Here is a tiny trained network, its code and every weight. The questions are about switching its units off for an input and a class, where a switched-off unit gives its printed mean instead of its output.

import numpy as np


def w(rows, s, z=0):
    codes = np.array(rows[::2]) - 128.0
    scale = np.full(codes.shape[1], s)
    scale[-1] = z or s
    return codes * scale


def norm(h):
    return h / np.sqrt((h * h).mean(-1, keepdims=True) + 1e-5)


def f(y):
    return y / 2 * (1 + np.tanh(0.7978845608 * (y + 0.044715 * y**3)))


def log_softmax(a):
    a = a - a.max(-1, keepdims=True)
    return a - np.log(np.exp(a).sum(-1, keepdims=True))


def net(x, mask):
    res = np.array(x, float).reshape(1, 4) / 4 @ E
    u = 0
    for l in range(4):
        y = f(norm(res) @ A[l][:, :-1].T + A[l][:, -1])
        res = res + np.where(mask[u : u + 10], y, B[l][:, -1]) @ B[l][:, :-1]
        u += 10
    return log_softmax(norm(res)[-1] @ U[:, :-1].T + U[:, -1])


A, B = {}, {}
E = w([
[160,167,119,138,145,29,103,87],'x0',
[66,66,132,176,105,89,143,21],'x1',
[133,125,168,201,79,37,70,184],'x2',
[129,133,254,143,206,106,95,151],'x3',
],0.0088)
A[0] = w([
[120,110,198,73,198,82,129,6,80],'0.n0',
[80,111,26,94,126,176,160,79,50],'0.n1',
[162,92,196,88,153,132,23,97,151],'0.n2',
[81,81,101,191,93,120,153,1,23],'0.n3',
[132,173,128,206,124,97,125,58,53],'0.n4',
[103,93,134,118,130,115,82,128,75],'0.n5',
[98,143,48,125,45,107,170,102,126],'0.n6',
[45,44,156,177,93,165,96,197,64],'0.n7',
[92,126,116,167,71,110,78,196,3],'0.n8',
[72,109,187,167,92,124,76,195,80],'0.n9',
],0.0082,0.005)
B[0] = w([
[44,215,130,144,78,157,254,76,247],'0.n0',
[90,47,41,118,85,159,252,85,240],'0.n1',
[138,177,86,162,166,44,166,152,213],'0.n2',
[214,132,136,51,76,57,94,179,247],'0.n3',
[70,141,154,96,111,98,79,153,163],'0.n4',
[120,138,115,139,121,103,149,138,117],'0.n5',
[197,129,69,96,79,131,127,137,252],'0.n6',
[35,195,189,201,149,167,192,177,208],'0.n7',
[109,104,134,103,45,142,217,103,159],'0.n8',
[97,151,130,154,99,46,184,183,205],'0.n9',
],0.0082,0.0043)
A[1] = w([
[104,130,100,132,122,251,133,169,98],'1.n0',
[189,94,140,94,95,100,86,149,167],'1.n1',
[125,128,156,161,141,149,149,108,84],'1.n2',
[171,119,132,146,119,104,126,90,114],'1.n3',
[143,178,113,92,186,113,128,186,106],'1.n4',
[79,108,160,146,140,153,124,74,88],'1.n5',
[127,102,77,98,107,170,146,85,2],'1.n6',
[167,117,107,109,45,79,97,126,76],'1.n7',
[96,145,156,148,215,112,109,57,117],'1.n8',
[165,97,141,207,94,99,85,139,134],'1.n9',
],0.012,0.0053)
B[1] = w([
[190,182,202,63,110,3,193,71,255],'1.n0',
[92,107,170,119,205,131,10,128,212],'1.n1',
[138,101,123,114,156,90,149,134,135],'1.n2',
[94,70,154,73,153,121,103,128,138],'1.n3',
[165,147,86,125,208,183,121,123,204],'1.n4',
[120,112,148,255,114,122,192,244,143],'1.n5',
[208,36,72,118,76,229,161,182,210],'1.n6',
[138,80,115,65,148,98,22,18,254],'1.n7',
[174,131,148,91,68,74,193,75,180],'1.n8',
[59,32,143,116,86,116,112,81,195],'1.n9',
],0.0086,0.0053)
A[2] = w([
[117,137,129,217,100,158,120,146,12],'2.n0',
[111,107,93,190,173,249,125,166,144],'2.n1',
[123,157,100,149,107,72,84,136,138],'2.n2',
[147,160,140,101,138,152,105,153,92],'2.n3',
[130,95,143,143,147,155,125,80,119],'2.n4',
[113,119,184,227,99,93,138,146,103],'2.n5',
[100,111,61,104,97,190,112,147,100],'2.n6',
[116,137,104,79,100,157,120,111,77],'2.n7',
[125,112,58,134,104,179,150,143,76],'2.n8',
[71,123,154,175,67,88,135,156,149],'2.n9',
],0.013,0.011)
B[2] = w([
[125,134,133,173,81,147,100,101,125],'2.n0',
[91,156,25,111,156,141,72,254,143],'2.n1',
[137,13,159,143,69,79,100,91,194],'2.n2',
[143,143,90,142,161,77,78,167,132],'2.n3',
[133,149,89,156,112,82,126,153,125],'2.n4',
[120,163,153,116,119,187,230,202,223],'2.n5',
[177,107,113,47,94,150,240,55,173],'2.n6',
[120,92,120,142,96,125,171,79,150],'2.n7',
[96,92,132,36,113,149,119,173,167],'2.n8',
[43,187,140,196,150,104,252,104,253],'2.n9',
],0.0097,0.0063)
A[3] = w([
[85,164,187,161,144,110,184,165,229],'3.n0',
[223,182,76,108,140,71,145,105,118],'3.n1',
[175,75,100,85,45,213,159,79,14],'3.n2',
[121,150,160,136,60,164,183,64,205],'3.n3',
[105,123,108,148,148,207,55,212,10],'3.n4',
[130,115,190,95,58,76,35,140,14],'3.n5',
[244,164,90,160,138,190,180,154,134],'3.n6',
[127,63,167,107,101,30,139,180,255],'3.n7',
[80,108,210,142,121,115,186,150,123],'3.n8',
[205,116,31,209,45,253,145,104,156],'3.n9',
],0.011,0.0032)
B[3] = w([
[162,223,121,136,91,140,205,56,254],'3.n0',
[148,72,150,93,118,135,110,26,190],'3.n1',
[67,78,113,55,74,176,167,240,235],'3.n2',
[62,219,150,142,111,211,187,150,251],'3.n3',
[36,160,50,169,133,25,129,208,135],'3.n4',
[44,35,171,185,54,89,30,114,177],'3.n5',
[151,103,108,65,141,76,35,107,196],'3.n6',
[29,161,191,216,95,175,141,69,222],'3.n7',
[122,247,109,210,116,164,144,107,223],'3.n8',
[53,71,110,2,143,114,128,201,193],'3.n9',
],0.0094,0.0091)
U = w([
[82,202,172,181,101,141,213,104,170],'0',
[89,63,90,27,74,187,174,166,131],'1',
[74,79,161,170,93,74,58,72,163],'2',
[118,183,62,135,200,106,75,213,128],'3',
[241,37,123,236,145,241,145,196,4],'4',
[191,160,117,64,178,108,111,78,132],'5',
[249,47,137,233,133,251,132,207,4],'6',
],0.02,0.017)

Each question gives the input, the list of numbers given to net, and the class t.
The units are the neurons (one row each of A and B). Each row of codes is followed by its name. A weight is (code - 128) times the scale printed after its matrix; where a second scale follows, it is the last column's (A, B and U).
mask holds one flag per neuron, layer by layer. A switched-off neuron (its flag False) gives its mean, the last column of its row in B, instead of its output. The means were averaged over made-up inputs and are rounded, as every weight is.
A unit's drop is (log p(t) with every unit on - log p(t) with that unit switched off) / (log p(t) with every unit on - log p(t) with every unit switched off).
most important unit: the unit with the biggest drop
k most important neurons: the k neurons with the biggest drops, biggest first
k most important neurons of layer l: the k neurons of layer l with the biggest drops, biggest first
drop when u is switched off: that unit's drop, to one decimal
input [-1,5,-2,-2], class 1: most important neuron	[0.n1]
input [6,-6,0,1], class 3: 2 most important neurons	[1.n4, 1.n0]
input [-1,0,-5,2], class 1: 2 most important neurons	[0.n7, 1.n6]
input [5,8,-2,-4], class 1: 2 most important neurons of layer 0	[0.n1, 0.n0]
input [-3,-3,-8,4], class 5: 2 most important neurons	[1.n0, 2.n9]
input [0,0,5,-5], class 2: 3 most important neurons	[0.n1, 1.n7, 0.n0]
input [1,-1,6,-6], class 2: 2 most important neurons	[0.n1, 1.n7]
input [6,-5,6,6], class 2: 4 most important neurons	[0.n7, 0.n0, 1.n4, 2.n2]
input [1,-7,5,6], class 3: 3 most important neurons	[1.n4, 1.n0, 1.n7]
input [8,-5,0,-2], class 3: 3 most important neurons	[1.n4, 1.n0, 1.n1]
input [6,-5,6,4], class 2: 2 most important neurons	[0.n7, 0.n0]
input [-5,-8,4,-4], class 2: 2 most important neurons	[1.n0, 0.n0]
input [4,0,-4,0], class 1: 2 most important neurons of layer 1	[1.n6, 1.n0]
input [1,-4,-5,6], class 5: most important neuron	[1.n8]
input [3,-4,0,2], class 3: 2 most important neurons	[1.n4, 1.n0]
input [7,-6,-1,-2], class 3: 2 most important neurons of layer 1	[1.n4, 1.n0]
input [-4,-7,-1,-3], class 5: drop when 1.n0 is switched off	0.6
input [0,-7,-5,-1], class 5: drop when 1.n0 is switched off	0.5
input [1,3,6,-5], class 2: drop when 2.n7 is switched off	0.0
input [1,5,0,-6], class 1: most important unit	0.n1
